Below are the code and all the weights of a small trained network. Each question names an input and a class and asks about switching units off, where a switched-off unit gives its printed mean instead of its output.

import numpy as np


def w(rows, s, z=0):
    codes = np.array(rows[::2]) - 128.0
    scale = np.full(codes.shape[1], s)
    scale[-1] = z or s
    return codes * scale


def f(y):
    return y / 2 * (1 + np.tanh(0.7978845608 * (y + 0.044715 * y**3)))


def log_softmax(a):
    a = a - a.max(-1, keepdims=True)
    return a - np.log(np.exp(a).sum(-1, keepdims=True))


def net(x, mask):
    res = np.array(x, float).reshape(1, 3) / 4 @ E
    y = f(res @ A[0][:, :-1].T + A[0][:, -1])
    res = res + np.where(mask, y, B[0][:, -1]) @ B[0][:, :-1]
    return log_softmax(res[-1] @ U[:, :-1].T + U[:, -1])


A, B = {}, {}
E = w([
[32,177,154,59],'x0',
[182,137,69,38],'x1',
[115,2,163,88],'x2',
],0.0096)
A[0] = w([
[150,165,169,115,255],'n0',
[191,103,124,159,214],'n1',
[145,77,165,83,176],'n2',
[202,93,61,207,95],'n3',
[149,149,13,48,108],'n4',
[181,112,81,201,117],'n5',
[176,250,80,193,119],'n6',
[118,59,125,105,98],'n7',
[122,126,184,213,97],'n8',
[145,193,100,149,99],'n9',
[177,109,103,168,99],'n10',
[144,78,182,104,64],'n11',
[131,201,108,153,115],'n12',
[139,120,27,82,128],'n13',
[156,53,186,114,107],'n14',
[75,155,139,81,103],'n15',
[134,179,125,140,78],'n16',
[39,107,165,209,139],'n17',
[82,127,165,174,233],'n18',
[65,207,143,87,108],'n19',
[125,199,43,139,243],'n20',
[128,89,147,99,159],'n21',
[190,121,61,32,90],'n22',
[36,190,145,62,126],'n23',
[90,130,176,230,57],'n24',
[182,99,85,154,94],'n25',
[74,78,134,78,120],'n26',
[78,151,165,103,55],'n27',
[138,191,98,158,126],'n28',
],0.014,0.009)
B[0] = w([
[164,48,78,157,224],'n0',
[116,79,87,102,242],'n1',
[164,61,143,177,213],'n2',
[24,135,92,90,229],'n3',
[165,155,158,76,199],'n4',
[46,134,88,62,210],'n5',
[106,58,172,172,252],'n6',
[90,94,210,190,178],'n7',
[140,159,152,60,193],'n8',
[101,96,191,162,173],'n9',
[51,153,107,68,174],'n10',
[63,141,213,144,159],'n11',
[111,75,181,157,184],'n12',
[188,180,159,95,178],'n13',
[79,74,168,142,206],'n14',
[75,159,90,103,172],'n15',
[67,139,218,159,144],'n16',
[180,137,151,75,229],'n17',
[226,121,90,93,243],'n18',
[81,107,113,112,202],'n19',
[158,85,122,138,254],'n20',
[136,83,134,144,182],'n21',
[182,159,189,69,199],'n22',
[67,109,72,93,228],'n23',
[185,196,196,60,191],'n24',
[96,169,107,117,176],'n25',
[81,76,136,134,189],'n26',
[12,245,187,91,150],'n27',
[140,77,178,139,185],'n28',
],0.011,0.01)
U = w([
[72,64,195,191,137],'0',
[5,141,40,65,140],'1',
[183,181,176,49,93],'2',
[184,68,4,162,254],'3',
[121,166,114,179,84],'4',
[78,164,107,176,84],'5',
[118,193,99,175,90],'6',
],0.016,0.009)

Each question gives the input, the list of numbers given to net, and the class t.
The units are the neurons (one row each of A and B). Each row of codes is followed by its name. A weight is (code - 128) times the scale printed after its matrix; where a second scale follows, it is the last column's (A, B and U).
mask holds one flag per neuron, in row order. A switched-off neuron (its flag False) gives its mean, the last column of its row in B, instead of its output. The means were averaged over made-up inputs and are rounded, as every weight is.
A unit's drop is (log p(t) with every unit on - log p(t) with that unit switched off) / (log p(t) with every unit on - log p(t) with every unit switched off).
The circuit of an input: a set's keep is (log p(t) with only the set's units on - log p(t) with every unit switched off) / (log p(t) with every unit on - log p(t) with every unit switched off). Starting from the 12 units with the biggest drops (on a tie, the unit counted first), units are removed one at a time, each time the one whose removal leaves the highest keep (on an exact tie, the one counted first), for as long as the keep stays at least 0.8.
units of the circuit, in order: the units of the circuit, biggest drop first
k most important neurons: the k neurons with the biggest drops, biggest first
drop when u is switched off: that unit's drop, to one decimal
input [-8,-8,7], class 1: units of the circuit, in order : (n3 n5)
input [-4,2,1], class 1: most important neuron : (n18)
input [2,4,2], class 2: 2 most important neurons : (n22 n4)
input [5,6,-1], class 2: 4 most important neurons : (n22 n4 n13 n3)
input [-7,7,-6], class 1: 2 most important neurons : (n3 n5)
input [-3,5,-5], class 0: 2 most important neurons : (n6 n18)
input [-6,6,6], class 0: 2 most important neurons : (n7 n2)
input [7,1,-7], class 0: 2 most important neurons : (n6 n12)
input [4,5,2], class 2: 3 most important neurons : (n22 n3 n4)
input [-3,5,-3], class 2: 3 most important neurons : (n22 n4 n13)
input [8,-4,6], class 1: drop when n23 is switched off : 0.8
input [-3,-3,-3], class 3: drop when n11 is switched off : 0.1
input [-1,5,-5], class 0: drop when n12 is switched off : 0.2
input [0,7,-8], class 0: units of the circuit, in order : (n6)
